Below are the code and all the weights of a small trained network. Each question names an input and a class and asks about switching units off, where a switched-off unit gives its printed mean instead of its output.

import numpy as np


def w(rows, s, z=0):
    codes = np.array(rows[::2]) - 128.0
    scale = np.full(codes.shape[1], s)
    scale[-1] = z or s
    return codes * scale


def norm(h):
    return h / np.sqrt((h * h).mean(-1, keepdims=True) + 1e-5)


def f(y):
    return np.maximum(y, 0)


def log_softmax(a):
    a = a - a.max(-1, keepdims=True)
    return a - np.log(np.exp(a).sum(-1, keepdims=True))


def net(x, mask):
    res = np.array(x, float).reshape(1, 2) / 4 @ E
    u = 0
    for l in range(3):
        y = f(norm(res) @ A[l][:, :-1].T + A[l][:, -1])
        res = res + np.where(mask[u : u + 6], y, B[l][:, -1]) @ B[l][:, :-1]
        u += 6
    return log_softmax(norm(res)[-1] @ U[:, :-1].T + U[:, -1])


A, B = {}, {}
E = w([
[139,243,255,169,64,20,128,60],'x0',
[188,105,75,62,61,163,156,83],'x1',
],0.0062)
A[0] = w([
[193,106,125,44,52,72,215,58,50],'0.n0',
[255,165,47,87,136,75,165,36,116],'0.n1',
[202,158,29,135,199,155,192,16,37],'0.n2',
[205,130,78,209,56,105,127,149,4],'0.n3',
[148,109,149,128,238,137,42,241,60],'0.n4',
[81,127,163,211,207,113,84,89,89],'0.n5',
],0.0054,0.002)
B[0] = w([
[65,3,230,108,171,192,72,189,248],'0.n0',
[122,133,142,50,66,172,39,194,237],'0.n1',
[90,159,188,108,78,92,147,71,189],'0.n2',
[133,144,132,141,42,36,122,204,145],'0.n3',
[147,105,157,146,159,136,67,29,252],'0.n4',
[194,71,90,35,70,44,210,146,242],'0.n5',
],0.0061,0.0043)
A[1] = w([
[134,155,80,104,107,185,131,140,80],'1.n0',
[84,151,166,118,97,149,112,140,132],'1.n1',
[143,126,100,158,132,76,254,172,3],'1.n2',
[112,81,120,145,218,143,116,118,236],'1.n3',
[108,113,183,113,147,147,112,138,100],'1.n4',
[125,128,123,90,175,174,137,190,251],'1.n5',
],0.0099,0.00062)
B[1] = w([
[168,188,135,151,178,114,130,75,180],'1.n0',
[129,125,52,182,131,131,177,128,213],'1.n1',
[158,113,140,64,192,1,57,179,186],'1.n2',
[90,130,165,136,101,161,104,198,254],'1.n3',
[132,163,83,135,125,112,141,103,217],'1.n4',
[123,183,132,153,127,66,121,90,227],'1.n5',
],0.0096,0.0054)
A[2] = w([
[123,140,118,204,102,150,185,19,156],'2.n0',
[113,130,124,211,190,95,85,174,251],'2.n1',
[137,136,93,85,189,138,136,88,98],'2.n2',
[60,52,129,181,167,212,113,254,149],'2.n3',
[114,79,213,35,59,133,212,140,140],'2.n4',
[58,168,131,179,85,20,159,136,191],'2.n5',
],0.0074,0.0023)
B[2] = w([
[96,161,83,119,135,232,213,58,159],'2.n0',
[69,96,120,124,80,56,95,180,233],'2.n1',
[186,155,170,153,90,115,196,92,155],'2.n2',
[2,132,22,163,78,185,76,180,255],'2.n3',
[52,134,77,193,214,119,105,181,189],'2.n4',
[200,105,136,69,147,155,134,105,239],'2.n5',
],0.0089,0.007)
U = w([
[164,98,188,90,140,18,109,152,155],'0',
[30,115,77,176,103,157,71,193,157],'1',
[135,80,195,231,186,147,155,143,26],'2',
[174,90,203,248,187,170,141,175,3],'3',
[161,173,108,110,109,187,201,59,140],'4',
],0.017,0.013)

Each question gives the input, the list of numbers given to net, and the class t.
The units are the neurons (one row each of A and B). Each row of codes is followed by its name. A weight is (code - 128) times the scale printed after its matrix; where a second scale follows, it is the last column's (A, B and U).
mask holds one flag per neuron, layer by layer. A switched-off neuron (its flag False) gives its mean, the last column of its row in B, instead of its output. The means were averaged over made-up inputs and are rounded, as every weight is.
A unit's drop is (log p(t) with every unit on - log p(t) with that unit switched off) / (log p(t) with every unit on - log p(t) with every unit switched off).
unit that matters most: the unit with the biggest drop
top k neurons: the k neurons with the biggest drops, biggest first
top k neurons in layer l: the k neurons of layer l with the biggest drops, biggest first
drop of u: that unit's drop, to one decimal
input [5,3], class 4: top 3 neurons in layer 1 -> 1.n1; 1.n3; 1.n4
input [-2,6], class 4: top 3 neurons in layer 1 -> 1.n3; 1.n0; 1.n1
input [0,-4], class 0: unit that matters most -> 0.n5
input [3,1], class 4: top 2 neurons in layer 1 -> 1.n3; 1.n4
input [2,1], class 4: top 2 neurons in layer 1 -> 1.n4; 1.n3
input [1,-8], class 0: top 2 neurons in layer 0 -> 0.n5; 0.n0
input [7,8], class 1: top 2 neurons -> 0.n0; 2.n4
input [8,5], class 4: top 2 neurons -> 1.n1; 1.n2
input [7,-1], class 4: top 2 neurons -> 1.n2; 2.n0
input [2,-1], class 0: drop of 0.n4 -> 0.0
input [-7,6], class 4: drop of 1.n0 -> 0.5
input [7,3], class 4: drop of 1.n1 -> 0.2
